Here is a tiny trained network, its code and every weight. The questions are about switching its units off for an input and a class, where a switched-off unit gives its printed mean instead of its output.

import numpy as np


def w(rows, s, z=0):
    codes = np.array(rows[::2]) - 128.0
    scale = np.full(codes.shape[1], s)
    scale[-1] = z or s
    return codes * scale


def norm(h):
    return h / np.sqrt((h * h).mean(-1, keepdims=True) + 1e-5)


def f(y):
    return y / 2 * (1 + np.tanh(0.7978845608 * (y + 0.044715 * y**3)))


def log_softmax(a):
    a = a - a.max(-1, keepdims=True)
    return a - np.log(np.exp(a).sum(-1, keepdims=True))


def net(x, mask):
    res = np.array(x, float).reshape(1, 4) / 4 @ E
    u = 0
    for l in range(2):
        y = f(norm(res) @ A[l][:, :-1].T + A[l][:, -1])
        res = res + np.where(mask[u : u + 11], y, B[l][:, -1]) @ B[l][:, :-1]
        u += 11
    return log_softmax(norm(res)[-1] @ U[:, :-1].T + U[:, -1])


A, B = {}, {}
E = w([
[180,254,186,153,88,134],'x0',
[162,148,137,209,236,199],'x1',
[124,118,123,127,120,147],'x2',
[106,73,225,25,66,112],'x3',
],0.01)
A[0] = w([
[206,83,131,80,149,74,145],'L0N1',
[203,125,157,128,109,137,10],'L0N2',
[172,153,107,153,197,143,191],'L0N3',
[188,116,181,70,122,240,101],'L0N4',
[129,159,2,164,29,102,106],'L0N5',
[113,123,30,87,104,64,149],'L0N6',
[220,208,152,123,46,149,195],'L0N7',
[142,100,47,146,206,98,136],'L0N8',
[161,171,126,151,169,153,2],'L0N9',
[184,94,136,118,125,107,186],'L0N10',
[160,52,94,112,102,190,94],'L0N11',
],0.0095,0.0037)
B[0] = w([
[87,101,104,235,154,97,149],'L0N1',
[88,112,129,146,67,107,124],'L0N2',
[104,62,111,159,81,157,219],'L0N3',
[201,115,97,168,137,30,173],'L0N4',
[255,72,242,160,157,85,209],'L0N5',
[137,98,223,119,164,146,203],'L0N6',
[220,156,61,103,109,101,254],'L0N7',
[175,66,127,113,215,134,211],'L0N8',
[154,120,135,151,115,42,156],'L0N9',
[51,123,158,166,99,125,149],'L0N10',
[105,122,183,172,178,83,150],'L0N11',
],0.009,0.0068)
A[1] = w([
[124,85,217,132,155,119,150],'L1N1',
[165,227,152,221,141,195,63],'L1N2',
[249,198,138,164,92,138,188],'L1N3',
[141,158,105,43,77,151,75],'L1N4',
[83,212,98,62,24,150,145],'L1N5',
[167,129,74,127,176,204,112],'L1N6',
[166,203,69,127,134,204,25],'L1N7',
[167,72,185,112,164,172,109],'L1N8',
[126,185,81,177,207,145,153],'L1N9',
[54,103,113,50,146,102,3],'L1N10',
[194,180,36,133,172,173,79],'L1N11',
],0.011,0.0047)
B[1] = w([
[118,148,190,170,172,101,189],'L1N1',
[100,195,254,174,44,82,168],'L1N2',
[165,141,136,178,61,168,252],'L1N3',
[181,152,48,48,132,118,141],'L1N4',
[214,184,64,43,232,76,153],'L1N5',
[81,159,38,116,121,98,162],'L1N6',
[26,111,156,160,105,168,145],'L1N7',
[153,211,172,150,180,84,177],'L1N8',
[88,121,94,74,181,108,169],'L1N9',
[86,80,216,108,33,117,139],'L1N10',
[13,103,110,120,70,228,177],'L1N11',
],0.0094,0.012)
U = w([
[144,93,206,180,255,86,111],'0',
[252,174,140,172,32,156,209],'1',
[76,48,41,154,219,207,155],'2',
[77,195,99,224,48,199,106],'3',
[83,54,217,54,94,83,166],'4',
[234,221,59,4,79,52,2],'5',
],0.013,0.0041)

Each question gives the input, the list of numbers given to net, and the class t.
The units are the neurons (one row each of A and B). Each row of codes is followed by its name. A weight is (code - 128) times the scale printed after its matrix; where a second scale follows, it is the last column's (A, B and U).
mask holds one flag per neuron, layer by layer. A switched-off neuron (its flag False) gives its mean, the last column of its row in B, instead of its output. The means were averaged over made-up inputs and are rounded, as every weight is.
A unit's drop is (log p(t) with every unit on - log p(t) with that unit switched off) / (log p(t) with every unit on - log p(t) with every unit switched off).
The circuit of an input: a set's keep is (log p(t) with only the set's units on - log p(t) with every unit switched off) / (log p(t) with every unit on - log p(t) with every unit switched off). Starting from the 12 units with the biggest drops (on a tie, the unit counted first), units are removed one at a time, each time the one whose removal leaves the highest keep (on an exact tie, the one counted first), for as long as the keep stays at least 0.8.
circuit, biggest first: the units of the circuit, biggest drop first
top k neurons: the k neurons with the biggest drops, biggest first
top k neurons in layer l: the k neurons of layer l with the biggest drops, biggest first
drop of u: that unit's drop, to one decimal
input [-4,2,2,5], class 0: top neuron in layer 0 => [L0N11]
input [7,2,-5,-2], class 3: circuit, biggest first => [L1N11, L0N5]
input [2,2,6,-2], class 3: circuit, biggest first => [L0N5, L1N11]
input [3,-2,6,4], class 5: circuit, biggest first => [L0N5, L1N5]
input [5,7,1,-1], class 3: circuit, biggest first => [L0N5, L1N11]
input [0,7,7,-7], class 2: top 4 neurons in layer 0 => [L0N8, L0N3, L0N7, L0N5]
input [-5,5,-4,-1], class 2: top 2 neurons => [L0N5, L0N6]
input [2,-1,-7,1], class 5: top 3 neurons => [L0N5, L1N5, L0N8]
input [-1,7,1,-6], class 2: top 2 neurons => [L0N8, L1N9]
input [6,3,6,-1], class 3: top 3 neurons => [L1N11, L0N5, L1N7]
input [2,-1,7,3], class 5: top 3 neurons in layer 0 => [L0N5, L0N8, L0N6]
input [-5,7,3,0], class 2: top 2 neurons in layer 0 => [L0N5, L0N6]
input [-6,0,5,-2], class 0: top 2 neurons in layer 1 => [L1N8, L1N11]
input [2,-8,5,4], class 5: top neuron => [L1N5]
input [-1,6,-7,-1], class 2: drop of L0N5 => 0.6
input [-1,3,-7,8], class 0: drop of L1N1 => 0.2
input [-8,3,7,5], class 0: drop of L0N11 => 0.3
input [-4,-1,1,-6], class 0: drop of L0N5 => 0.5
